Here is a tiny trained network, its code and every weight. The questions are about switching its units off for an input and a class, where a switched-off unit gives its printed mean instead of its output.

import numpy as np


def w(rows, s, z=0):
    codes = np.array(rows[::2]) - 128.0
    scale = np.full(codes.shape[1], s)
    scale[-1] = z or s
    return codes * scale


def f(y):
    return np.maximum(y, 0)


def log_softmax(a):
    a = a - a.max(-1, keepdims=True)
    return a - np.log(np.exp(a).sum(-1, keepdims=True))


def net(x, mask):
    res = np.array(x, float).reshape(1, 6) / 4 @ E
    y = f(res @ A[0][:, :-1].T + A[0][:, -1])
    res = res + np.where(mask, y, B[0][:, -1]) @ B[0][:, :-1]
    return log_softmax(res[-1] @ U[:, :-1].T + U[:, -1])


A, B = {}, {}
E = w([
[133,169,151,206,163,144,150],'x0',
[154,26,80,147,231,90,171],'x1',
[91,96,161,120,4,121,116],'x2',
[244,186,85,117,117,89,236],'x3',
[144,67,96,73,163,195,83],'x4',
[186,128,98,148,123,94,138],'x5',
],0.011)
A[0] = w([
[121,123,157,153,157,135,121,94],'neuron 0',
[210,85,118,129,122,64,124,165],'neuron 1',
[136,121,138,107,156,180,84,171],'neuron 2',
[85,164,179,120,32,161,97,254],'neuron 3',
[180,162,140,170,104,103,201,222],'neuron 4',
[73,119,115,94,42,156,97,168],'neuron 5',
[106,65,153,61,119,151,69,160],'neuron 6',
[118,209,113,130,110,174,156,166],'neuron 7',
[124,186,166,189,87,153,148,137],'neuron 8',
[119,78,127,131,243,165,63,219],'neuron 9',
[130,142,157,142,88,125,103,147],'neuron 10',
[156,111,69,133,148,113,247,196],'neuron 11',
],0.013,0.0051)
B[0] = w([
[167,115,130,130,134,160,143,146],'neuron 0',
[158,127,66,137,132,147,146,207],'neuron 1',
[152,96,127,161,154,141,122,181],'neuron 2',
[98,150,164,54,123,122,71,244],'neuron 3',
[192,157,89,141,71,64,128,223],'neuron 4',
[73,106,134,28,108,154,66,216],'neuron 5',
[103,62,93,153,131,211,108,216],'neuron 6',
[170,139,122,121,149,120,109,180],'neuron 7',
[153,179,162,109,161,110,133,186],'neuron 8',
[64,166,105,250,184,162,200,251],'neuron 9',
[126,164,123,87,140,142,114,168],'neuron 10',
[156,86,59,140,73,91,177,248],'neuron 11',
],0.013,0.018)
U = w([
[53,75,152,35,119,233,87,180],'0',
[94,152,117,197,223,178,223,208],'1',
[122,254,237,54,132,90,107,7],'2',
[214,113,82,89,60,51,222,121],'3',
],0.0097,0.0013)

Each question gives the input, the list of numbers given to net, and the class t.
The units are the neurons (one row each of A and B). Each row of codes is followed by its name. A weight is (code - 128) times the scale printed after its matrix; where a second scale follows, it is the last column's (A, B and U).
mask holds one flag per neuron, in row order. A switched-off neuron (its flag False) gives its mean, the last column of its row in B, instead of its output. The means were averaged over made-up inputs and are rounded, as every weight is.
A unit's drop is (log p(t) with every unit on - log p(t) with that unit switched off) / (log p(t) with every unit on - log p(t) with every unit switched off).
unit that matters most: the unit with the biggest drop
k most important neurons: the k neurons with the biggest drops, biggest first
drop of u: that unit's drop, to one decimal
input [5,5,5,-5,-6,-6], class 0: unit that matters most -> neuron 4
input [1,2,-8,3,4,8], class 3: 3 most important neurons -> (neuron 11; neuron 4; neuron 6)
input [8,-6,-5,6,-2,-7], class 2: 3 most important neurons -> (neuron 8; neuron 1; neuron 6)
input [6,5,5,-5,-8,2], class 2: 2 most important neurons -> (neuron 11; neuron 9)
input [0,7,7,2,4,-6], class 1: 2 most important neurons -> (neuron 3; neuron 5)
input [-2,5,4,-6,5,4], class 1: 2 most important neurons -> (neuron 9; neuron 3)
input [4,-6,-7,-8,7,2], class 1: drop of neuron 9 -> 2.1
input [-1,-2,-6,-3,1,-7], class 1: drop of neuron 9 -> 0.2
input [1,4,-5,4,2,0], class 3: drop of neuron 11 -> 2.0
input [8,-3,-2,-8,4,-2], class 1: drop of neuron 9 -> 4.8
input [-3,1,-2,-7,-8,8], class 2: 2 most important neurons -> (neuron 9; neuron 11)
input [7,3,-4,3,2,1], class 3: 2 most important neurons -> (neuron 11; neuron 4)
